Here is a tiny trained network, its code and every weight. The questions are about switching its units off for an input and a target symbol, where a switched-off unit gives its printed mean instead of its output.

import numpy as np


def w(rows, s, z=0):
    codes = np.array(rows[::2]) - 128.0
    scale = np.full(codes.shape[1], s)
    scale[-1] = z or s
    return codes * scale


def f(y):
    return y / 2 * (1 + np.tanh(0.7978845608 * (y + 0.044715 * y**3)))


def softmax(a):
    e = np.exp(a - a.max(-1, keepdims=True))
    return e / e.sum(-1, keepdims=True)


def log_softmax(a):
    a = a - a.max(-1, keepdims=True)
    return a - np.log(np.exp(a).sum(-1, keepdims=True))


def net(x, mask):
    ids = ['ΓΘΞΠΦΨβδεζηλμτω'.index(c) for c in x.split()]
    T = len(ids)
    res = E[ids] + P[:T]
    r = res
    for j in range(3):
        rows = slice(2 * j, 2 * j + 2)
        q, k, v = (r @ M[0][rows].T for M in (Q, K, V))
        z = softmax(np.where(np.tri(T) > 0, q @ k.T / 2**0.5, -1e9)) @ v
        o = O[0][rows]
        res = res + np.where(mask[j], z, o[:, -1]) @ o[:, :-1]
    y = f(res @ A[0][:, :-1].T + A[0][:, -1])
    res = res + np.where(mask[3:15], y, B[0][:, -1]) @ B[0][:, :-1]
    return log_softmax(res[-1] @ U[:, :-1].T + U[:, -1])


Q, K, V, O, A, B = {}, {}, {}, {}, {}, {}
E = w([
[49,187,119,159,126,64],'Γ',
[105,37,118,68,125,220],'Θ',
[139,187,94,143,38,171],'Ξ',
[208,137,180,113,111,140],'Π',
[179,123,68,87,244,103],'Φ',
[173,164,207,99,124,117],'Ψ',
[219,98,172,123,74,120],'β',
[66,145,7,30,86,75],'δ',
[204,113,159,166,78,145],'ε',
[122,123,70,170,145,76],'ζ',
[188,119,179,128,97,113],'η',
[130,206,98,96,203,154],'λ',
[163,150,196,144,85,109],'μ',
[193,120,205,64,161,83],'τ',
[155,114,215,81,139,56],'ω',
],0.015)
P = w([
[186,115,246,189,142,139],'0',
[195,121,233,158,122,113],'1',
[196,129,218,136,108,104],'2',
[200,132,198,119,98,93],'3',
[194,134,182,107,89,82],'4',
[195,140,164,91,85,79],'5',
[187,141,155,74,72,70],'6',
[189,149,144,61,69,65],'7',
[191,149,131,52,65,52],'8',
[183,148,120,39,58,49],'9',
[184,150,112,22,55,44],'10',
[187,154,98,20,46,43],'11',
[176,161,111,2,34,48],'12',
],0.0065)
Q[0] = w([
[43,104,34,150,190,162],'h0',
[226,167,219,60,52,35],'h0',
[18,154,82,244,126,191],'h1',
[196,149,193,120,94,111],'h1',
[8,81,36,210,223,193],'h2',
[60,162,26,193,209,135],'h2',
],0.014)
K[0] = w([
[145,70,252,142,135,139],'h0',
[103,168,7,78,109,81],'h0',
[202,123,249,210,140,140],'h1',
[99,144,58,115,81,148],'h1',
[168,104,249,179,143,145],'h2',
[194,141,220,187,150,122],'h2',
],0.013)
V[0] = w([
[159,31,170,127,23,106],'h0',
[35,192,166,101,51,194],'h0',
[70,118,34,140,64,146],'h1',
[172,148,89,211,76,235],'h1',
[94,32,107,120,123,154],'h2',
[189,80,128,55,140,255],'h2',
],0.0094)
O[0] = w([
[117,31,187,139,19,129,205],'h0',
[68,200,149,101,47,188,214],'h0',
[122,88,69,131,111,193,137],'h1',
[137,149,51,108,32,116,11],'h1',
[96,70,117,116,126,159,4],'h2',
[191,74,153,107,160,248,51],'h2',
],0.011,0.0034)
A[0] = w([
[168,138,187,115,209,89,85],'n0',
[116,96,118,107,63,163,199],'n1',
[106,107,111,91,90,194,30],'n2',
[164,2,106,114,179,173,2],'n3',
[78,175,93,42,229,110,182],'n4',
[35,178,194,126,101,55,3],'n5',
[116,60,139,185,104,36,125],'n6',
[88,213,105,173,91,93,86],'n7',
[164,19,128,161,148,115,187],'n8',
[125,136,150,163,202,52,52],'n9',
[121,156,137,70,204,107,56],'n10',
[82,81,162,103,84,94,70],'n11',
],0.0093,0.0069)
B[0] = w([
[83,92,134,85,63,107,250],'n0',
[127,133,74,141,127,138,236],'n1',
[163,117,193,141,210,28,169],'n2',
[84,254,157,111,111,116,169],'n3',
[170,107,176,228,106,69,209],'n4',
[121,163,69,102,235,191,254],'n5',
[43,135,103,197,152,158,210],'n6',
[172,63,147,69,171,121,226],'n7',
[152,80,97,149,149,137,200],'n8',
[126,141,46,93,86,168,219],'n9',
[165,149,75,115,142,206,170],'n10',
[137,105,94,184,142,216,173],'n11',
],0.0084,0.0091)
U = w([
[112,154,101,72,174,94,175],'Γ',
[166,129,86,194,130,169,43],'Θ',
[157,59,201,102,130,53,65],'Ξ',
[41,178,223,59,98,64,171],'Π',
[127,108,118,154,131,111,84],'Φ',
[205,208,150,203,126,69,42],'Ψ',
[102,107,130,124,121,101,172],'β',
[74,79,68,95,131,203,72],'δ',
[189,104,147,83,167,243,138],'ε',
[214,36,58,104,169,121,24],'ζ',
[102,181,58,79,32,193,172],'η',
[152,95,98,163,133,170,56],'λ',
[38,110,101,160,89,3,227],'μ',
[94,43,139,44,139,109,106],'τ',
[48,232,158,221,93,178,255],'ω',
],0.007,0.0037)

Each question gives the input, a string of symbols that net reads in full, and the target symbol t.
The units are the heads (2 rows each of Q, K, V and O) and the neurons (one row each of A and B). Each row of codes is followed by its name. A weight is (code - 128) times the scale printed after its matrix; where a second scale follows, it is the last column's (O, A, B and U).
mask holds one flag per unit, heads first, then neurons. A switched-off unit (its flag False) gives its mean, the last column of its rows in O or B, instead of its output. The means were averaged over made-up inputs and are rounded, as every weight is.
A unit's drop is (log p(t) with every unit on - log p(t) with that unit switched off) / (log p(t) with every unit on - log p(t) with every unit switched off).
The circuit of an input: a set's keep is (log p(t) with only the set's units on - log p(t) with every unit switched off) / (log p(t) with every unit on - log p(t) with every unit switched off). Starting from the 12 units with the biggest drops (on a tie, the unit counted first), units are removed one at a time, each time the one whose removal leaves the highest keep (on an exact tie, the one counted first), for as long as the keep stays at least 0.8.
circuit, biggest first: the units of the circuit, biggest drop first
k most important neurons: the k neurons with the biggest drops, biggest first
which heads matter: for each layer, one digit per head in row order, 1 if its drop is at least 0.15 and else 0, layers parted by /
input μ μ μ μ μ μ μ τ Π Ψ ζ, target μ: 2 most important neurons => (n5; n6)
input Ξ μ Φ Ψ β Π μ μ τ Π Φ Ξ β, target η: circuit, biggest first => (h1)
input Ξ μ μ μ τ ζ ω Π η, target μ: circuit, biggest first => (h0; h2; n6)
input μ ω ω τ ω β ε Π Π, target Ξ: 2 most important neurons => (n5; n9)
input ζ η ε μ μ β μ μ Γ τ Π μ τ, target Γ: circuit, biggest first => (h2; n5)
input Ψ ζ Ξ μ ω Θ Ψ μ μ Ψ ζ Ψ Ψ, target μ: circuit, biggest first => (h0; h2; n6)
input ω Ψ ω Γ Π μ ω, target Γ: circuit, biggest first => (n5; h2)
input Ψ τ β Ψ Π μ λ μ, target Ψ: which heads matter => 100
input Π μ ω ζ μ μ ω, target μ: circuit, biggest first => (n6; h2)
input ω Γ λ μ μ Π Γ Ψ, target Γ: 2 most important neurons => (n5; n7)
input μ β Π Ψ Ψ η μ, target ω: 2 most important neurons => (n6; n7)
input ω μ ω τ, target τ: circuit, biggest first => (n0; h0; h1; n9)
input ζ λ μ Ξ Π Ξ λ μ Ψ Ψ ω Ψ, target Ψ: circuit, biggest first => (h0; n4)
input μ Γ Ψ μ μ η, target Γ: circuit, biggest first => (h2; n5; n7)
input λ Π μ ω, target Ψ: 2 most important neurons => (n4; n10)
input ζ μ λ Π, target Ψ: 2 most important neurons => (n4; n5)
input μ Φ Π, target ζ: 3 most important neurons => (n8; n9; n10)
input μ ω Γ μ ε Π μ Π Π Π, target Γ: circuit, biggest first => (h2; n5; n7)
input Π μ μ, target ω: which heads matter => 100
input μ Ψ ε Π Θ, target ε: 2 most important neurons => (n3; n8)
input Π Ξ ω Θ μ, target ε: most important neuron => (n2)
input μ Φ Ψ Ψ Ψ μ Ψ Ψ, target ζ: 4 most important neurons => (n10; n9; n8; n4)
input μ Π ε μ μ μ μ Π Ψ Ξ Ψ μ Π, target η: 2 most important neurons => (n1; n4)
